Each row has a hidden trait or not; one of two labels after the row says which. A new part has a new trait and new labels.
In the rows, 128 means zero.
[159 180 101 117 131 127 114 131 122 112 158 127 137 134 231 127  92 114
 126 102 100 145 121 135 109] : (94)
[159 187 111  94 137 109 106 141 112 122 161 137 127 127 229 131  95 100
 152 102  95 143 135 130 102] : (94)
[129 168 153 108 155 102 192 145 115 124 154 121 111 134 164 159 105  98
 166 146 101 126 136 122 119] : (94)
[103 165 170 131 141  99 232 144 114 133 176 129 117 141 128 159 121 109
 126 150 118 123 131 126 122] : (93)
[ 81 174 162 162 120 119 235 152 114 121 206 125 144 147 108 143 134 119
  82 132 121 121 117 138 135] : (93)
[ 96 180 128 171 119 129 193 132 118 142 197 163 146 152 144 134 107 135
  51  97 135 133 122 146 102] : (93)
[137 178 162 102 147  99 162 156 113 101 161 103 118 121 169 151 116  88
 178 145  88 124 128 124 138] : (94)
[129 198 105 144 108 144 139 150 117 118 194 145 158 131 173 124 112 120
  96  95 114 143 117 147 109] : (94)
[115 195 120 171 111 165 170 152 126 104 185 131 174 140 156 129 119 133
  68 116 117 135 100 147 127] : (94)
[156 173 138  97 146 108 134 146 116 108 141 102 121 127 206 139 103  93
 164 127  88 133 126 126 124] : (94)
[119 174 164  89 140  67 178 138  97 140 196 138  96 129 138 151 110  86
 148 133 107 131 146 127 115] : (94)
[ 72 179 192 177 121 133 251 176 121  93 195  93 156 142  82 150 151 109
  98 164 116 112  98 131 162] : (93)
[164 188 104  91 120 103  97 139 107 118 181 139 127 122 222 121  99  95
 137  90  96 148 132 139 106] : (94)
[ 83 164 145 152 127 111 230 130 116 132 192 133 125 153 118 145 115 126
  71 131 125 126 120 134 125] : (93)
[148 195 103 134 121 145 117 147 124 113 168 136 153 132 197 126 105 119
 104 102 109 144 117 143 110] : (94)
[132 177 157 126 163 132 187 157 129 107 123 108 129 137 186 159 113 108
 165 151  97 121 121 119 128] : (94)

[145 128 125 110 115 108 120 151 115 161 155 124 157 121 100  52 125 176
 103 125 119  84 121 119 115 127 151 129 120 146 108 121 109 121 150 196
 116 125  91  98 135 164 164 112  99 127 164   1] : <36>
[136 127 112 124 115 103 119 122 116 104 116 129 143 119 154  77 113 173
 115 120 108  90 119  93 155 127 145 121 115 160 111 113 158 163 167 198
 150  82  99 106  96 124 107  89 134 130 178   1] : <38>
[101 120 131 109 105 103 122 116 103 108 154 134 106 143 161 114 115 151
 140  86 128 146 137 123 155 137 147 107 106 167 118 110 121 149 170 228
 131  61 107  97 102 149 120 127 130 122 112 147] : <38>
[ 84 132 128 125 141 156 126 118 141  80 148 138 109 137 206 179 117 115
 119 141  77 202 168 165 120 116 108 122 109 136 170 134  96 146 116 140
 132  85 153 150  57 115 102 155 158 143 144 182] : <36>
[126 131 147  80 142 161 122 111 152 103  62 118 162 120  96 211 134 110
 130 148  77 145 127 179 108 134  98 146 152  98 147 126 145 145  91 189
 125 161 115 128 119 118 125  96  86 109 208 239] : <36>
[155 132 100 161 126 137 113 134 124 122 184 123 138 112  83  54  86 155
  96 141 126  84 124 127 128 110 145 130 138 146 110  94 126 161 157 191
 130 109 142 115 157 127 148 156  96 139 113 108] : <36>
[102 132  91 115 104 119 124 135 119 146 230 133 126 113 117  74 129 151
  99 103 153 139 149 130 123 137 138 111 116 160 111 126 103 173 147 155
 136  82 132 153 115 117 165 143 126 146  84  90] : <38>
[104 108 126  96 111 139 135 136 136 153 134 119 130  93  95 132 154 101
 159  86  79 217 113 143  86 136 112 142 102 147 138 132  82 153 165 221
 129 117 156 148 140 121 145 146 124 121  80 171] : <36>
[105 132 156 107 109 108 116 113 106  73  87 138 147 131 143 179 157 136
 170  66 119  85  93 170 160 145  95  76 149 130 115 140 164 202 120 136
 148  75  93 120 116 111 118 105 120 116 156 245] : <36>
[108 152 179  83 103  96 126 112  97 104 115 141 150 177 160 195 177 150
 187  83 164 121 153 162 144 148 128  89 118 152 115 161 106 165  95 152
 119  77  52 101  76 172 134  85 142 128 194 194] : <38>
[161 141 112 132 125 148 111 135 145 104 150 115 150 100  68  84 113 152
  94 151 127 107 146 183  80  98 133 140 133 132 115 113 105 171 148 197
 116 129 128 134 137 134 156 137  95 150 154 164] : <36>
